[[ -5.9 -13.5 -13.2 -33.4 -25.1 -31.2  23.0 -18.8 -14.4 -35.1 -44.5  16.7
  -39.0]
 [  2.2  -9.3  -2.7 -17.7  -8.2 -21.9  13.8  -4.9 -11.8 -18.1 -20.2   1.9
  -24.3]
 [ 34.6 -24.4  22.5  -6.8  16.4 -46.2  21.8  26.1 -28.7 -20.3   6.1 -40.9
  -35.3]
 [-13.9  23.3  17.5   1.8   9.0   4.6 -20.6 -13.4  -6.1  -6.0  11.3   3.5
    4.1]
 [ 38.6 -19.1  32.3 -12.5  37.7 -55.2  12.3  33.5 -43.5  -3.5  17.1 -57.2
  -42.3]
 [-21.6  -9.8 -29.7 -37.4 -20.9 -16.9  -0.4 -24.4 -13.7  -4.7 -42.2  13.0
  -27.7]
 [  3.9  -8.1 -13.2  -8.2   2.9  -1.0   4.5   7.0   0.5  21.7  -6.3  -2.3
   -3.3]]
->
[[ 38.6 -19.1  32.3 -12.5  37.7 -55.2  12.3  33.5 -43.5  -3.5  17.1 -57.2
  -42.3]
 [ 34.6 -24.4  22.5  -6.8  16.4 -46.2  21.8  26.1 -28.7 -20.3   6.1 -40.9
  -35.3]
 [  3.9  -8.1 -13.2  -8.2   2.9  -1.0   4.5   7.0   0.5  21.7  -6.3  -2.3
   -3.3]
 [  2.2  -9.3  -2.7 -17.7  -8.2 -21.9  13.8  -4.9 -11.8 -18.1 -20.2   1.9
  -24.3]
 [ -5.9 -13.5 -13.2 -33.4 -25.1 -31.2  23.0 -18.8 -14.4 -35.1 -44.5  16.7
  -39.0]
 [-13.9  23.3  17.5   1.8   9.0   4.6 -20.6 -13.4  -6.1  -6.0  11.3   3.5
    4.1]
 [-21.6  -9.8 -29.7 -37.4 -20.9 -16.9  -0.4 -24.4 -13.7  -4.7 -42.2  13.0
  -27.7]]

[[-17.3  -8.0 -55.6 -44.9  16.6 -10.2]
 [ 18.0  -4.6  43.8  32.9 -25.5  13.5]]
->
[[ 18.0  -4.6  43.8  32.9 -25.5  13.5]
 [-17.3  -8.0 -55.6 -44.9  16.6 -10.2]]

[[-31.1  -4.0  12.8  10.3 -13.6  32.5  18.1 -17.2]
 [ 21.3   3.6  18.6  26.4 -14.3  43.7  41.4  -9.9]
 [ -6.0  -5.2 -10.4 -45.7  41.1 -14.9 -32.4  -9.8]
 [ 52.9  12.6  25.1  24.4 -24.3  23.5 -14.3   0.1]
 [-41.2  -8.7  -8.6 -30.9   2.6  15.7 -39.9 -23.6]
 [ 15.7  -5.9   6.8 -50.6  68.0  27.7  11.2 -30.5]]
->
[[ 52.9  12.6  25.1  24.4 -24.3  23.5 -14.3   0.1]
 [ 21.3   3.6  18.6  26.4 -14.3  43.7  41.4  -9.9]
 [ 15.7  -5.9   6.8 -50.6  68.0  27.7  11.2 -30.5]
 [ -6.0  -5.2 -10.4 -45.7  41.1 -14.9 -32.4  -9.8]
 [-31.1  -4.0  12.8  10.3 -13.6  32.5  18.1 -17.2]
 [-41.2  -8.7  -8.6 -30.9   2.6  15.7 -39.9 -23.6]]

[[  1.7  28.6  -4.5  42.3 -11.3  16.0]
 [ -3.6 -24.8   0.7 -43.6 -33.4   0.4]
 [ -3.4 -31.6  -6.6   8.0  -7.9  14.1]
 [ -2.0  -3.3  -6.1   7.1   1.1   3.6]
 [  3.2 -26.8   3.3 -15.3 -40.6  14.1]
 [  1.4 -23.2  -0.3 -43.1  -7.3   5.8]
 [-14.6 -23.4  -6.5 -29.4 -34.5  13.1]
 [  6.6 -29.8   2.2 -65.9   1.4   2.8]
 [ 11.0 -12.5   8.8 -18.3 -33.3  -4.0]]
->
[[ 11.0 -12.5   8.8 -18.3 -33.3  -4.0]
 [  6.6 -29.8   2.2 -65.9   1.4   2.8]
 [  3.2 -26.8   3.3 -15.3 -40.6  14.1]
 [  1.7  28.6  -4.5  42.3 -11.3  16.0]
 [  1.4 -23.2  -0.3 -43.1  -7.3   5.8]
 [ -2.0  -3.3  -6.1   7.1   1.1   3.6]
 [ -3.4 -31.6  -6.6   8.0  -7.9  14.1]
 [ -3.6 -24.8   0.7 -43.6 -33.4   0.4]
 [-14.6 -23.4  -6.5 -29.4 -34.5  13.1]]

[[ -8.8  -1.8 -31.9 -13.8 -32.1 -30.8  -5.7 -11.4 -49.6 -18.7  -1.9 -14.9
    0.1  -9.2]
 [  2.5  -8.0 -24.1 -15.1 -31.4 -17.8  -3.3 -11.7 -34.8  -8.3   9.4  -6.5
   -4.8  -7.0]
 [-17.9  -0.4 -44.5 -20.2 -41.5 -45.7  -5.4 -16.5 -68.7 -22.5  -5.3 -21.0
    0.7 -11.6]]
->
[[  2.5  -8.0 -24.1 -15.1 -31.4 -17.8  -3.3 -11.7 -34.8  -8.3   9.4  -6.5
   -4.8  -7.0]
 [ -8.8  -1.8 -31.9 -13.8 -32.1 -30.8  -5.7 -11.4 -49.6 -18.7  -1.9 -14.9
    0.1  -9.2]
 [-17.9  -0.4 -44.5 -20.2 -41.5 -45.7  -5.4 -16.5 -68.7 -22.5  -5.3 -21.0
    0.7 -11.6]]

[[ -0.3   2.9 -30.5  22.8 -43.3  -7.0 -14.2  15.4  13.8  17.2]
 [-12.5 -33.5  26.2 -14.7  37.1  22.9   7.5   5.0   3.2   9.8]
 [  2.3  18.1 -14.7  37.0 -21.1 -22.2  19.9   3.5  13.0   1.6]
 [-17.5 -33.7   3.2  -4.7  20.2  29.8  -0.7  21.8  15.2  32.0]
 [-11.8   8.7   1.9 -32.3  58.9  32.3   1.1  13.3  -3.7  27.2]
 [-17.2 -15.2  -3.5  25.6  15.6   9.3  19.7  23.0  23.3  30.6]]
->
[[  2.3  18.1 -14.7  37.0 -21.1 -22.2  19.9   3.5  13.0   1.6]
 [ -0.3   2.9 -30.5  22.8 -43.3  -7.0 -14.2  15.4  13.8  17.2]
 [-11.8   8.7   1.9 -32.3  58.9  32.3   1.1  13.3  -3.7  27.2]
 [-12.5 -33.5  26.2 -14.7  37.1  22.9   7.5   5.0   3.2   9.8]
 [-17.2 -15.2  -3.5  25.6  15.6   9.3  19.7  23.0  23.3  30.6]
 [-17.5 -33.7   3.2  -4.7  20.2  29.8  -0.7  21.8  15.2  32.0]]

[[ -4.1  -8.2  -5.8  -6.4   1.0  -7.5   1.1  -2.7  -8.6 -11.2]
 [ 13.1  36.6  21.6  -0.5 -34.4  20.5  -9.9 -10.0  41.4  21.6]
 [  0.4   0.5   2.1  -8.7  -3.7   3.7 -11.1 -15.5   7.9   3.6]
 [ 29.4  12.9  15.4   7.7  24.1  20.2   0.1 -15.6  12.7  21.2]
 [ 11.0  10.7   6.8   7.9   2.0   5.8   8.4   6.0   5.0   4.9]
 [ 11.4   9.6  15.9   2.1  14.3  24.3 -16.6 -17.8  26.6  32.2]
 [-40.1 -15.5 -24.0   5.3 -29.5 -37.1  29.5  56.9 -31.9 -43.2]]
->
[[ 29.4  12.9  15.4   7.7  24.1  20.2   0.1 -15.6  12.7  21.2]
 [ 13.1  36.6  21.6  -0.5 -34.4  20.5  -9.9 -10.0  41.4  21.6]
 [ 11.4   9.6  15.9   2.1  14.3  24.3 -16.6 -17.8  26.6  32.2]
 [ 11.0  10.7   6.8   7.9   2.0   5.8   8.4   6.0   5.0   4.9]
 [  0.4   0.5   2.1  -8.7  -3.7   3.7 -11.1 -15.5   7.9   3.6]
 [ -4.1  -8.2  -5.8  -6.4   1.0  -7.5   1.1  -2.7  -8.6 -11.2]
 [-40.1 -15.5 -24.0   5.3 -29.5 -37.1  29.5  56.9 -31.9 -43.2]]
